Fill in the rest of each row:
From 3 directions:
[-1.09 1.14 1.25 -1.93 -0.93 0.33 0.67 3.72 1.80 -0.16 -3.29 1.79 -1.80 0.54 -0.32 1.62 -0.13 0.31 -1.92 0.20]
[-1.27 2.63 1.92 -2.65 -1.86 0.29 1.21 4.89 1.92 -0.66 -4.97 2.12 -4.24 -0.77 -0.22 1.23 -1.13 1.11 -3.28 0.31]
[1.08 -2.21 -1.13 1.74 1.20 0.58 -1.30 -3.33 -0.61 0.19 3.40 -1.42 3.26 1.15 0.20 -0.49 0.94 -0.52 2.69 -0.28]
[-0.37 0.22 0.59 -0.83 -0.39 0.52 0.04 1.56 1.11 -0.16 -1.34 0.77 -0.48 0.61 -0.13 0.90 0.08 0.20 -0.54 0.05]
[3.60 -3.14 -0.96 3.14 0.51 3.91 -3.73 -7.04 0.20 -1.84 5.48 -3.60 3.14 0.75 1.17 -2.17 -0.01 1.78 5.43 -0.74]
Cut rows and their ends:
[0.02 -2.76 -2.56 2.50 2.80 -2.52 0.01] | [-3.89 -3.00 2.13 5.03 -1.33 5.47 1.21 -0.33 -0.53 2.04 -2.89 2.44 -0.11]
[1.36 -1.35 -0.31 1.12 0.20 1.69 -1.53] | [-2.54 0.34 -0.72 2.03 -1.28 1.39 0.59 0.42 -0.60 0.12 0.67 2.17 -0.29]
[-0.56 1.48 0.51 -0.81 -0.67 -0.67 0.90] | [1.55 -0.14 -0.07 -1.73 0.60 -2.12 -1.17 -0.07 -0.14 -0.74 0.29 -1.64 0.18]

From 2 directions:
[-0.24 0.01 0.35 0.60 -0.52 0.24 0.10 0.21 0.04 -0.06 -0.01 -0.47 -0.05 0.43 0.64 -0.05 0.11 -0.05 -0.20 0.61]
[-0.05 0.15 -0.46 0.73 1.60 -0.10 0.05 1.39 0.88 -0.37 -0.08 0.10 -1.34 -0.29 0.16 0.78 -0.29 -0.27 0.58 -0.86]
[1.07 -0.09 -1.47 -2.86 1.96 -1.05 -0.47 -1.27 -0.37 0.37 0.07 2.07 0.53 -1.86 -2.92 0.06 -0.42 0.30 0.76 -2.56]
[-1.43 0.74 -0.30 6.51 4.73 0.79 0.74 7.55 4.26 -2.05 -0.41 -1.94 -6.48 0.85 4.05 3.35 -0.78 -1.52 1.63 -0.79]
Cut rows and their ends:
[-0.13 0.01 0.19 0.33 -0.29 0.13 0.06] | [0.11 0.02 -0.03 -0.01 -0.26 -0.02 0.24 0.35 -0.03 0.06 -0.03 -0.11 0.34]
[0.17 0.08 -0.56 -0.08 1.37 -0.26 -0.06] | [0.63 0.48 -0.16 -0.03 0.45 -0.74 -0.53 -0.45 0.50 -0.26 -0.11 0.50 -1.01]
[0.27 -0.26 0.51 -1.76 -2.35 -0.02 -0.16] | [-2.58 -1.55 0.69 0.14 0.20 2.37 0.16 -0.79 -1.31 0.41 0.51 -0.83 0.99]
[0.03 -0.34 1.20 -1.52 -3.96 0.32 -0.07] | [-3.21 -2.06 0.85 0.17 -0.41 3.15 0.85 -0.14 -1.86 0.72 0.62 -1.43 2.24]
[0.50 0.34 -2.07 0.26 5.38 -0.88 -0.15] | [2.94 2.11 -0.76 -0.16 1.49 -3.24 -1.87 -1.30 2.10 -1.01 -0.54 1.97 -3.77]
[0.57 -0.16 -0.37 -2.00 -0.28 -0.45 -0.27] | [-1.72 -0.87 0.47 0.09 0.95 1.32 -0.69 -1.57 -0.59 0.02 0.36 -0.07 -0.60]
[-0.49 0.13 0.37 1.68 0.10 0.40 0.23] | [1.38 0.68 -0.38 -0.08 -0.84 -1.03 0.63 1.36 0.44 0.01 -0.29 0.01 0.61]

From 2 directions:
[-0.26 2.45 -0.65 4.56 0.34 -0.27 -2.76 -0.69 2.72 0.84 -2.82 0.56 1.22 1.75 -1.53 1.05 1.18 -0.02 -0.80 1.92]
[0.65 1.49 1.34 0.04 -1.07 0.99 1.34 -0.39 1.06 0.49 -1.52 -0.04 -3.86 1.32 1.91 -1.29 1.92 2.43 -1.86 5.41]
[0.42 0.92 0.87 -0.05 -0.69 0.64 0.90 -0.24 0.63 0.30 -0.93 -0.03 -2.48 0.82 1.24 -0.84 1.21 1.56 -1.18 3.42]
[-0.17 1.33 -0.41 2.57 0.23 -0.18 -1.59 -0.37 1.50 0.46 -1.54 0.31 0.81 0.94 -0.92 0.63 0.60 -0.09 -0.39 0.91]
Cut rows and their ends:
[-0.25 -0.94 -0.51 -0.55 0.43 -0.40 -0.27 0.25 -0.78 -0.31 0.99 -0.05] | [1.54 -0.78 -0.66 0.44 -0.97 -1.06 0.90 -2.58]
[0.22 0.43 0.45 -0.10 -0.36 0.33 0.50 -0.11 0.28 0.14 -0.43 -0.03] | [-1.28 0.39 0.66 -0.45 0.59 0.79 -0.58 1.71]
[-0.29 -1.15 -0.58 -0.74 0.49 -0.46 -0.25 0.31 -0.97 -0.38 1.23 -0.07] | [1.78 -0.95 -0.73 0.49 -1.17 -1.24 1.08 -3.07]

From 3 directions:
[-3.08 -0.25 1.68 0.96 1.87 1.84 0.62 -0.47 0.67 0.75 -2.73 0.83 0.37 -1.41 0.88 0.15 0.53 2.17 1.43 -1.53]
[-1.08 0.50 1.56 0.29 0.43 -0.80 0.79 -2.39 -0.82 1.30 -1.49 -0.89 1.24 -0.07 0.29 0.00 -0.01 1.11 1.29 -0.57]
[-6.58 4.46 0.77 2.43 2.59 -0.17 2.85 -5.42 -1.48 2.65 -2.79 -0.35 5.17 -2.21 -0.30 -4.85 3.86 2.63 4.02 -1.68]
[-1.33 -0.04 1.40 0.37 0.75 0.21 0.51 -1.20 -0.14 0.84 -1.62 -0.18 0.54 -0.41 0.48 0.30 -0.01 1.23 1.00 -0.76]
Cut rows and their ends:
[-4.01 -0.22 1.51 1.31 2.44 2.77 0.65 0.11 1.16 0.56 -3.06 1.49 0.29 -1.98 0.98] | [-0.18 1.00 2.50 1.56 -1.85]
[-2.27 -0.76 1.00 0.71 1.57 2.25 0.11 0.90 1.14 0.04 -1.98 1.27 -0.49 -1.28 0.79] | [0.46 0.30 1.58 0.65 -1.22]
[-1.87 0.13 0.40 0.64 1.08 1.23 0.32 0.07 0.50 0.19 -1.17 0.72 0.26 -0.93 0.32] | [-0.40 0.66 0.99 0.68 -0.76]

From 2 directions:
[-0.77 -0.35 -0.19 -0.06 0.83 -1.06 0.38 -0.39 -0.38 -0.78 -0.88 -1.17 0.29 -0.64 0.11 -0.19 -1.37 -0.44 -1.72 0.36]
[-1.42 -0.98 -0.53 -1.36 -1.40 -2.20 0.53 -0.99 1.10 -0.34 -1.97 1.17 -1.02 -0.56 0.03 -0.90 0.12 -1.41 0.25 2.19]
[2.47 1.40 0.75 1.18 -0.30 3.58 -1.09 1.47 -0.24 1.61 3.09 1.07 0.32 1.54 -0.22 1.04 2.27 1.88 2.75 -2.36]
[0.79 1.06 0.56 2.67 5.23 1.61 -0.03 0.95 -3.35 -1.47 1.62 -5.72 2.95 -0.62 0.26 1.36 -4.10 1.71 -5.35 -3.55]
Cut rows and their ends:
[-0.75 -0.68 -0.36 -1.31 -2.11 -1.28] | [0.20 -0.64 1.42 0.33 -1.20 2.18 -1.27 -0.01 -0.07 -0.74 1.30 -1.03 1.74 1.88]
[0.85 0.65 0.35 1.05 1.38 1.37] | [-0.29 0.64 -1.00 0.00 1.25 -1.32 0.90 0.22 0.01 0.65 -0.56 0.96 -0.79 -1.60]

From 2 directions:
[0.22 -0.70 2.37 -0.21 1.54 -0.19 -0.22 -1.36 0.36 -1.06 -0.96 -0.67 1.11 1.43 -0.43 -0.04 0.73 -0.77 1.74 -0.85]
[-1.53 0.05 -0.53 3.70 1.31 -2.50 0.48 -0.75 3.43 0.25 0.16 0.76 -1.94 -4.04 0.89 -0.66 -1.46 3.55 0.91 -0.22]
[1.37 0.80 -2.31 -3.68 -3.27 2.89 -0.25 2.45 -4.09 1.02 1.00 0.01 0.72 2.57 -0.42 0.75 0.67 -2.84 -3.08 1.26]
Cut rows and their ends:
[0.33 0.23 -0.69 -0.90 -0.88 0.72 -0.05] | [0.67 -1.03 0.30 0.29 0.04 0.13 0.57 -0.08 0.19 0.13 -0.67 -0.85 0.35]
[0.63 -0.11 0.52 -1.48 -0.31 0.96 -0.22] | [0.12 -1.30 -0.24 -0.19 -0.38 0.90 1.77 -0.40 0.25 0.67 -1.49 -0.13 -0.02]
[0.21 -0.19 0.69 -0.42 0.29 0.19 -0.11] | [-0.29 -0.23 -0.31 -0.28 -0.26 0.49 0.78 -0.20 0.05 0.34 -0.55 0.38 -0.21]
[0.11 -0.46 1.55 -0.07 1.04 -0.17 -0.13] | [-0.91 0.30 -0.69 -0.63 -0.43 0.69 0.86 -0.27 -0.04 0.45 -0.44 1.16 -0.56]

From 3 directions:
[-1.56 -1.29 1.04 1.53 -0.47 -1.97 -3.57 -2.00 -1.25 0.03 -2.89 -0.69 1.89 -2.56 -0.29 3.78 0.53 -0.94 0.31 -1.06]
[3.83 0.34 -2.32 -2.22 -0.90 2.14 0.87 -0.73 -1.06 -1.58 1.79 -1.01 -1.83 3.52 -0.74 -1.33 0.13 0.57 -1.57 0.70]
[-1.38 2.35 1.69 0.31 2.47 1.16 3.02 4.52 1.87 2.03 1.85 2.62 -0.17 -2.29 0.49 -3.30 -1.09 0.50 1.02 0.11]
[1.30 -1.62 -0.77 0.09 -1.61 -0.87 -4.08 -3.62 -2.62 -1.48 -2.37 -1.98 0.89 -0.07 -1.01 4.01 0.89 -0.76 -0.99 -0.75]
Cut rows and their ends:
[0.15 1.42 0.11 -0.59 1.09 1.29 2.86 2.56 1.36 0.73 2.05 1.27 -0.97 0.47] | [0.38 -3.03 -0.64 0.63 0.26 0.57]
[1.51 -0.84 -1.18 -0.62 -1.17 0.06 -1.22 -2.01 -1.15 -1.19 -0.42 -1.29 -0.28 1.55] | [-0.45 1.18 0.48 -0.11 -0.82 0.04]
[-1.95 -1.03 0.85 1.27 -0.30 -1.75 -1.48 -1.09 0.10 0.29 -1.71 -0.27 1.17 -1.32] | [0.33 1.89 0.29 -0.51 0.66 -0.44]

From 3 directions:
[0.45 0.40 0.02 -0.09 0.03 -0.83 -0.44 -0.77 0.55 -0.71 -0.13 1.14 0.15 0.06 -0.19 0.02 -0.43 -0.35 -0.52 -0.57]
[0.64 0.00 0.86 -0.19 0.47 0.59 -0.15 1.31 -0.49 0.73 -0.95 -1.91 0.64 0.22 0.11 -1.48 -0.53 0.18 0.11 0.24]
[1.46 0.23 1.69 -0.47 0.25 -0.01 -0.30 1.68 0.54 0.80 -1.25 -1.65 0.38 0.06 -0.05 -1.19 -0.64 0.22 -0.62 0.25]
[-2.55 -0.85 -2.22 0.69 -0.84 0.67 1.17 -1.44 -0.63 -0.22 2.28 1.57 -1.36 -0.45 0.21 2.69 1.87 0.24 1.16 0.53]
[-0.13 -0.03 -0.18 0.07 0.31 0.34 -0.10 0.02 -0.65 0.02 -0.21 -0.52 0.44 0.20 0.09 -0.71 -0.25 -0.06 0.33 -0.08]
Cut rows and their ends:
[-0.63 0.05 -0.94 0.21 -0.30 -0.53 0.04 -1.39 0.23 -0.82 0.81 1.78 -0.38] | [-0.10 -0.09 1.09 0.33 -0.26 -0.01 -0.37]
[-0.75 -0.53 -0.18 0.12 -0.54 0.59 0.77 0.53 0.07 0.69 0.77 -0.32 -0.90] | [-0.37 0.12 1.27 1.06 0.47 0.36 0.78]
[-1.25 -0.37 -1.17 0.36 -0.31 0.32 0.48 -0.83 -0.45 -0.22 1.05 0.79 -0.51] | [-0.15 0.10 1.11 0.78 0.04 0.61 0.15]
